Below are the code and all the weights of a small trained network. Each question names an input and a target symbol and asks about switching units off, where a switched-off unit gives its printed mean instead of its output.

import numpy as np


def w(rows, s, z=0):
    codes = np.array(rows[::2]) - 128.0
    scale = np.full(codes.shape[1], s)
    scale[-1] = z or s
    return codes * scale


def f(y):
    return y / 2 * (1 + np.tanh(0.7978845608 * (y + 0.044715 * y**3)))


def softmax(a):
    e = np.exp(a - a.max(-1, keepdims=True))
    return e / e.sum(-1, keepdims=True)


def log_softmax(a):
    a = a - a.max(-1, keepdims=True)
    return a - np.log(np.exp(a).sum(-1, keepdims=True))


def net(x, mask):
    ids = ['αβεφψω'.index(c) for c in x.split()]
    T = len(ids)
    res = E[ids] + P[:T]
    q, k, v = (res @ M[0].T for M in (Q, K, V))
    z = softmax(np.where(np.tri(T) > 0, q @ k.T / 3**0.5, -1e9)) @ v
    res = res + np.where(mask[0], z, O[0][:, -1]) @ O[0][:, :-1]
    y = f(res @ A[0][:, :-1].T + A[0][:, -1])
    res = res + np.where(mask[1:17], y, B[0][:, -1]) @ B[0][:, :-1]
    return log_softmax(res[-1] @ U[:, :-1].T + U[:, -1])


Q, K, V, O, A, B = {}, {}, {}, {}, {}, {}
E = w([
[126,72,104,130,158,103,108,5,102],'α',
[180,92,142,151,89,123,146,48,137],'β',
[94,109,136,174,127,103,221,137,141],'ε',
[179,169,197,151,162,99,212,62,84],'φ',
[145,79,186,101,163,120,123,183,90],'ψ',
[147,73,75,88,152,83,114,163,103],'ω',
],0.022)
P = w([
[131,70,90,223,121,183,126,173,68],'0',
[135,55,69,93,105,119,230,102,74],'1',
[189,54,95,172,249,187,153,135,185],'2',
[123,105,108,192,111,136,85,149,91],'3',
[129,106,81,69,110,102,195,90,106],'4',
[176,96,117,151,239,142,122,115,207],'5',
[128,151,125,179,97,89,41,113,115],'6',
[129,154,95,50,105,73,155,74,135],'7',
[163,131,128,132,227,93,75,95,217],'8',
],0.015)
Q[0] = w([
[69,201,123,19,37,186,137,141,80],'head 0',
[166,106,164,166,238,167,116,142,238],'head 0',
[63,224,147,171,92,249,26,144,137],'head 0',
],0.012)
K[0] = w([
[155,40,101,161,110,192,136,80,63],'head 0',
[140,244,115,106,109,56,72,210,94],'head 0',
[158,65,103,192,194,142,228,191,17],'head 0',
],0.012)
V[0] = w([
[195,101,128,117,47,138,133,174,180],'head 0',
[189,157,255,90,147,146,124,118,79],'head 0',
[200,90,92,33,133,147,53,163,74],'head 0',
],0.0081)
O[0] = w([
[146,7,98,142,133,15,163,202,224,2],'head 0',
[172,81,149,124,153,102,179,88,43,22],'head 0',
[215,220,66,91,108,58,146,200,117,210],'head 0',
],0.011,0.0029)
A[0] = w([
[161,173,56,119,176,92,135,179,132,196],'neuron 0',
[123,93,105,148,182,129,51,150,98,131],'neuron 1',
[110,161,96,212,132,167,60,128,132,192],'neuron 2',
[152,95,203,185,214,139,84,118,167,86],'neuron 3',
[161,137,80,77,178,131,160,76,166,143],'neuron 4',
[138,145,130,105,164,103,112,135,254,12],'neuron 5',
[104,195,98,116,163,134,176,97,172,104],'neuron 6',
[159,158,127,85,83,113,165,171,66,33],'neuron 7',
[111,154,122,197,115,142,86,155,41,92],'neuron 8',
[155,86,180,114,187,173,84,162,134,241],'neuron 9',
[146,161,121,113,203,160,99,127,187,72],'neuron 10',
[160,134,169,66,199,134,171,111,80,163],'neuron 11',
[135,108,148,227,135,121,74,115,95,154],'neuron 12',
[71,88,109,82,108,155,128,120,140,172],'neuron 13',
[120,150,134,115,101,176,104,170,138,179],'neuron 14',
[81,134,140,85,125,141,147,101,112,2],'neuron 15',
],0.011,0.0048)
B[0] = w([
[123,128,181,102,103,150,151,62,154,251],'neuron 0',
[195,128,170,140,114,134,148,112,180,184],'neuron 1',
[189,40,218,77,172,129,120,216,203,193],'neuron 2',
[83,155,97,134,41,67,122,149,144,212],'neuron 3',
[91,168,130,184,145,79,131,173,83,252],'neuron 4',
[147,172,199,129,254,186,110,161,81,177],'neuron 5',
[173,107,65,122,58,172,154,154,96,174],'neuron 6',
[63,134,129,194,161,90,73,156,68,162],'neuron 7',
[125,180,86,180,169,51,164,114,212,172],'neuron 8',
[90,222,77,156,135,96,123,74,145,180],'neuron 9',
[149,58,130,122,46,181,119,224,124,166],'neuron 10',
[125,86,125,87,77,150,163,141,151,235],'neuron 11',
[159,100,56,87,171,178,51,148,62,219],'neuron 12',
[50,107,154,141,134,139,142,38,140,165],'neuron 13',
[157,126,40,121,118,162,139,29,148,132],'neuron 14',
[134,146,154,176,158,138,164,152,126,152],'neuron 15',
],0.0078,0.012)
U = w([
[74,149,191,159,109,99,175,139,132,100],'α',
[160,135,205,112,192,135,194,126,91,157],'β',
[158,132,129,46,80,12,253,89,206,150],'ε',
[90,200,73,97,118,144,187,96,74,254],'φ',
[99,186,85,207,160,12,160,187,80,3],'ψ',
[145,81,115,104,52,97,142,205,55,56],'ω',
],0.0052,0.0018)

Each question gives the input, a string of symbols that net reads in full, and the target symbol t.
The units are the heads (3 rows each of Q, K, V and O) and the neurons (one row each of A and B). Each row of codes is followed by its name. A weight is (code - 128) times the scale printed after its matrix; where a second scale follows, it is the last column's (O, A, B and U).
mask holds one flag per unit, heads first, then neurons. A switched-off unit (its flag False) gives its mean, the last column of its rows in O or B, instead of its output. The means were averaged over made-up inputs and are rounded, as every weight is.
A unit's drop is (log p(t) with every unit on - log p(t) with that unit switched off) / (log p(t) with every unit on - log p(t) with every unit switched off).
The circuit of an input: a set's keep is (log p(t) with only the set's units on - log p(t) with every unit switched off) / (log p(t) with every unit on - log p(t) with every unit switched off). Starting from the 12 units with the biggest drops (on a tie, the unit counted first), units are removed one at a time, each time the one whose removal leaves the highest keep (on an exact tie, the one counted first), for as long as the keep stays at least 0.8.
circuit, biggest first: the units of the circuit, biggest drop first
most important unit: the unit with the biggest drop
k most important neurons: the k neurons with the biggest drops, biggest first
input β β β α ψ β α ε β, target α: circuit, biggest first -> (head 0)
input α α φ ε α ψ α ψ, target φ: 2 most important neurons -> (neuron 2; neuron 14)
input φ α φ ψ, target ψ: circuit, biggest first -> (neuron 7; neuron 8; head 0)
input ψ φ φ α φ α, target φ: circuit, biggest first -> (head 0; neuron 12; neuron 9; neuron 3)
input φ ε β φ φ β, target φ: 2 most important neurons -> (neuron 9; neuron 12)
input α β α β α α α φ β, target φ: circuit, biggest first -> (head 0; neuron 12; neuron 2; neuron 3)
input α β β β α β α, target ω: circuit, biggest first -> (neuron 12; neuron 2)
input φ ψ α α, target β: 2 most important neurons -> (neuron 2; neuron 3)
input β α β φ ω ε, target β: circuit, biggest first -> (neuron 5; head 0; neuron 0)
input ψ α ε, target ε: 3 most important neurons -> (neuron 0; neuron 12; neuron 5)
input ψ φ ψ ψ ω, target ψ: circuit, biggest first -> (neuron 7; head 0)
input α ψ ψ ω, target ε: 2 most important neurons -> (neuron 0; neuron 4)
input β α φ α ψ α ψ ψ α, target ε: 2 most important neurons -> (neuron 11; neuron 0)
input β φ ψ α φ α φ ε, target φ: circuit, biggest first -> (head 0)
input ω α ε ε ε, target φ: circuit, biggest first -> (head 0; neuron 2)
input α ψ φ, target ε: 4 most important neurons -> (neuron 11; neuron 0; neuron 12; neuron 5)
input α α ω ψ α ε, target ε: 3 most important neurons -> (neuron 0; neuron 12; neuron 11)
input α α ω α α β, target ψ: 2 most important neurons -> (neuron 0; neuron 3)
input φ α α, target φ: 3 most important neurons -> (neuron 9; neuron 12; neuron 3)
input ω β ω α φ ψ, target ε: most important unit -> neuron 11
